Here is a tiny trained network, its code and every weight. The questions are about switching its units off for an input and a class, where a switched-off unit gives its printed mean instead of its output.

import numpy as np


def w(rows, s, z=0):
    codes = np.array(rows[::2]) - 128.0
    scale = np.full(codes.shape[1], s)
    scale[-1] = z or s
    return codes * scale


def norm(h):
    return h / np.sqrt((h * h).mean(-1, keepdims=True) + 1e-5)


def f(y):
    return np.maximum(y, 0)


def log_softmax(a):
    a = a - a.max(-1, keepdims=True)
    return a - np.log(np.exp(a).sum(-1, keepdims=True))


def net(x, mask):
    res = np.array(x, float).reshape(1, 7) / 4 @ E
    u = 0
    for l in range(3):
        y = f(norm(res) @ A[l][:, :-1].T + A[l][:, -1])
        res = res + np.where(mask[u : u + 9], y, B[l][:, -1]) @ B[l][:, :-1]
        u += 9
    return log_softmax(norm(res)[-1] @ U[:, :-1].T + U[:, -1])


A, B = {}, {}
E = w([
[195,145,195,103,151,175,134],'x0',
[123,148,35,161,205,28,228],'x1',
[177,158,81,122,95,146,165],'x2',
[159,30,29,39,2,176,119],'x3',
[37,199,103,214,46,122,60],'x4',
[204,182,104,116,67,195,161],'x5',
[179,146,71,124,179,87,218],'x6',
],0.0079)
A[0] = w([
[227,153,7,126,127,128,231,49],'L0N0',
[169,181,180,168,137,61,62,80],'L0N1',
[114,97,185,119,126,184,183,3],'L0N2',
[71,159,72,166,33,146,82,98],'L0N3',
[154,23,179,80,180,124,102,21],'L0N4',
[57,144,19,195,198,30,160,38],'L0N5',
[131,167,192,177,139,111,109,30],'L0N6',
[92,136,111,123,146,39,152,72],'L0N7',
[72,225,226,183,185,176,142,48],'L0N8',
],0.02,0.0055)
B[0] = w([
[200,200,94,72,149,188,159,243],'L0N0',
[167,133,173,115,114,125,147,178],'L0N1',
[109,72,130,141,166,113,143,146],'L0N2',
[76,117,100,176,62,161,119,210],'L0N3',
[103,53,94,41,96,78,178,190],'L0N4',
[47,115,115,182,255,66,151,252],'L0N5',
[170,151,171,128,91,106,140,172],'L0N6',
[107,127,122,176,193,105,130,183],'L0N7',
[177,146,238,142,99,107,144,221],'L0N8',
],0.032,0.018)
A[1] = w([
[198,128,151,163,219,123,69,98],'L1N0',
[101,120,79,121,46,106,148,131],'L1N1',
[194,160,55,70,163,191,120,45],'L1N2',
[205,193,78,74,132,204,90,4],'L1N3',
[139,137,130,123,142,137,88,48],'L1N4',
[154,140,102,102,146,145,115,94],'L1N5',
[76,125,64,198,23,204,16,60],'L1N6',
[139,40,142,36,158,122,2,53],'L1N7',
[197,137,232,125,75,124,60,15],'L1N8',
],0.021,0.0027)
B[1] = w([
[98,96,56,135,63,85,44,203],'L1N0',
[127,68,102,164,126,158,111,210],'L1N1',
[168,213,108,90,98,153,92,240],'L1N2',
[176,193,97,65,144,162,137,223],'L1N3',
[143,125,130,120,129,128,128,128],'L1N4',
[116,183,133,111,103,137,135,167],'L1N5',
[47,76,168,131,175,252,59,248],'L1N6',
[96,127,44,156,61,93,165,170],'L1N7',
[217,105,189,138,119,126,95,226],'L1N8',
],0.03,0.012)
A[2] = w([
[88,152,138,93,118,107,78,61],'L2N0',
[140,128,116,115,138,92,67,20],'L2N1',
[80,152,162,72,132,124,76,71],'L2N2',
[91,120,73,180,247,62,66,77],'L2N3',
[75,134,74,205,202,75,124,2],'L2N4',
[78,133,129,125,187,99,167,51],'L2N5',
[58,195,169,98,68,113,101,32],'L2N6',
[62,159,146,103,135,59,52,2],'L2N7',
[119,95,113,149,226,132,125,75],'L2N8',
],0.016,0.0029)
B[2] = w([
[73,145,172,86,120,127,167,130],'L2N0',
[94,120,166,44,167,84,25,130],'L2N1',
[195,93,35,224,84,84,71,139],'L2N2',
[23,208,134,206,97,109,205,246],'L2N3',
[62,100,97,150,251,73,108,227],'L2N4',
[129,206,61,223,56,91,47,187],'L2N5',
[90,139,168,48,116,82,60,134],'L2N6',
[212,116,40,215,145,165,155,154],'L2N7',
[97,143,161,102,135,68,50,197],'L2N8',
],0.017,0.012)
U = w([
[120,18,51,56,77,77,183,2],'0',
[70,70,135,165,135,243,50,170],'1',
[239,103,255,142,96,78,131,155],'2',
[207,224,49,35,156,168,138,208],'3',
[51,178,105,220,254,33,135,89],'4',
],0.014,0.0026)

Each question gives the input, the list of numbers given to net, and the class t.
The units are the neurons (one row each of A and B). Each row of codes is followed by its name. A weight is (code - 128) times the scale printed after its matrix; where a second scale follows, it is the last column's (A, B and U).
mask holds one flag per neuron, layer by layer. A switched-off neuron (its flag False) gives its mean, the last column of its row in B, instead of its output. The means were averaged over made-up inputs and are rounded, as every weight is.
A unit's drop is (log p(t) with every unit on - log p(t) with that unit switched off) / (log p(t) with every unit on - log p(t) with every unit switched off).
The circuit of an input: a set's keep is (log p(t) with only the set's units on - log p(t) with every unit switched off) / (log p(t) with every unit on - log p(t) with every unit switched off). Starting from the 12 units with the biggest drops (on a tie, the unit counted first), units are removed one at a time, each time the one whose removal leaves the highest keep (on an exact tie, the one counted first), for as long as the keep stays at least 0.8.
circuit, biggest first: the units of the circuit, biggest drop first
top k neurons: the k neurons with the biggest drops, biggest first
k most important neurons of layer l: the k neurons of layer l with the biggest drops, biggest first
drop of u: that unit's drop, to one decimal
input [-5,1,-5,4,2,4,2], class 1: top 2 neurons : L0N3, L1N6
input [6,6,-6,-5,3,-3,-4], class 2: circuit, biggest first : L0N8
input [7,-8,6,1,0,-3,-4], class 0: top 4 neurons : L0N0, L0N5, L0N8, L0N3
input [-6,0,-8,-1,-3,6,-6], class 1: circuit, biggest first : L0N5, L0N0
input [7,-7,0,-3,-6,7,-1], class 2: circuit, biggest first : L0N5, L1N8
input [-5,-6,6,-2,1,5,4], class 3: top 2 neurons : L0N0, L1N3
input [-7,-6,4,-7,-7,6,3], class 3: top 3 neurons : L0N0, L0N5, L1N3
input [-7,0,-3,7,-2,7,-2], class 3: top 4 neurons : L0N0, L1N3, L1N2, L0N5
input [3,-5,7,-2,8,7,7], class 3: top 2 neurons : L0N0, L1N3
input [-7,-5,-8,4,-1,0,0], class 1: 2 most important neurons of layer 0 : L0N5, L0N3
input [-7,-2,-2,-7,-4,3,2], class 2: drop of L0N1 : 0.1
input [3,6,-2,-7,3,2,-4], class 2: drop of L0N6 : 0.1
input [-4,-8,1,6,-8,1,-1], class 0: drop of L0N0 : 0.1
input [1,4,-6,7,8,3,2], class 1: circuit, biggest first : L0N3
input [5,-8,4,1,-1,-2,5], class 0: drop of L0N5 : 0.4
